Below is a small trained network, with its code and all its weights. Each question gives an input and a class and asks what happens when units are switched off, that is, made to give their printed mean instead of their output.

import numpy as np


def w(rows, s, z=0):
    codes = np.array(rows[::2]) - 128.0
    scale = np.full(codes.shape[1], s)
    scale[-1] = z or s
    return codes * scale


def norm(h):
    return h / np.sqrt((h * h).mean(-1, keepdims=True) + 1e-5)


def f(y):
    return y / 2 * (1 + np.tanh(0.7978845608 * (y + 0.044715 * y**3)))


def log_softmax(a):
    a = a - a.max(-1, keepdims=True)
    return a - np.log(np.exp(a).sum(-1, keepdims=True))


def net(x, mask):
    res = np.array(x, float).reshape(1, 2) / 4 @ E
    u = 0
    for l in range(2):
        y = f(norm(res) @ A[l][:, :-1].T + A[l][:, -1])
        res = res + np.where(mask[u : u + 3], y, B[l][:, -1]) @ B[l][:, :-1]
        u += 3
    return log_softmax(norm(res)[-1] @ U[:, :-1].T + U[:, -1])


A, B = {}, {}
E = w([
[111,103,233,205,130,141,181,63,97,75,198,27],'x0',
[168,30,153,5,101,76,79,31,126,128,194,220],'x1',
],0.011)
A[0] = w([
[153,139,140,150,121,115,160,169,105,91,135,80,119],'0.n1',
[155,122,74,39,160,107,94,128,155,150,115,254,4],'0.n2',
[150,75,74,51,124,81,103,143,118,141,109,202,118],'0.n3',
],0.0079,0.0037)
B[0] = w([
[165,118,60,46,164,76,121,132,133,138,118,157,168],'0.n1',
[115,6,137,74,117,182,54,119,138,150,110,220,254],'0.n2',
[146,169,105,125,77,150,161,100,125,154,113,168,245],'0.n3',
],0.017,0.0097)
A[1] = w([
[157,53,191,107,129,77,156,7,108,79,219,69,25],'1.n1',
[138,85,149,156,120,233,105,159,137,161,105,172,52],'1.n2',
[176,190,144,125,100,110,141,63,137,125,169,123,10],'1.n3',
],0.017,0.0014)
B[1] = w([
[80,99,169,174,89,4,62,127,128,108,104,84,250],'1.n1',
[133,147,139,148,145,114,155,130,119,116,141,88,214],'1.n2',
[84,189,131,118,88,146,97,70,151,69,233,119,154],'1.n3',
],0.021)
U = w([
[121,193,143,105,121,184,78,104,168,93,192,130,3],'0',
[154,79,134,94,80,190,115,97,118,175,80,216,236],'1',
[94,94,183,161,103,11,55,94,122,93,105,81,72],'2',
[161,162,87,145,242,152,158,205,119,136,52,84,234],'3',
],0.012,0.003)

Each question gives the input, the list of numbers given to net, and the class t.
The units are the neurons (one row each of A and B). Each row of codes is followed by its name. A weight is (code - 128) times the scale printed after its matrix; where a second scale follows, it is the last column's (A, B and U).
mask holds one flag per neuron, layer by layer. A switched-off neuron (its flag False) gives its mean, the last column of its row in B, instead of its output. The means were averaged over made-up inputs and are rounded, as every weight is.
A unit's drop is (log p(t) with every unit on - log p(t) with that unit switched off) / (log p(t) with every unit on - log p(t) with every unit switched off).
The circuit of an input: a set's keep is (log p(t) with only the set's units on - log p(t) with every unit switched off) / (log p(t) with every unit on - log p(t) with every unit switched off). Starting from all 6 units, units are removed one at a time, each time the one whose removal leaves the highest keep (on an exact tie, the one counted first), for as long as the keep stays at least 0.8.
circuit, biggest first: the units of the circuit, biggest drop first
k most important neurons: the k neurons with the biggest drops, biggest first
top k neurons in layer l: the k neurons of layer l with the biggest drops, biggest first
drop of u: that unit's drop, to one decimal
input [-6,-3], class 3: top 2 neurons in layer 1 -> (1.n1 1.n2)
input [2,-6], class 3: circuit, biggest first -> (1.n1)
input [5,-5], class 3: 3 most important neurons -> (1.n1 0.n3 0.n1)
input [-5,-2], class 1: top 2 neurons in layer 0 -> (0.n2 0.n3)
input [-8,-2], class 1: 2 most important neurons -> (1.n1 0.n2)
input [2,-2], class 3: top 2 neurons in layer 0 -> (0.n3 0.n1)
input [-7,-1], class 1: drop of 1.n1 -> 0.5
input [-1,2], class 1: drop of 1.n1 -> 0.3
input [1,-4], class 3: drop of 1.n1 -> 0.7
input [-8,-7], class 3: drop of 1.n1 -> 0.6
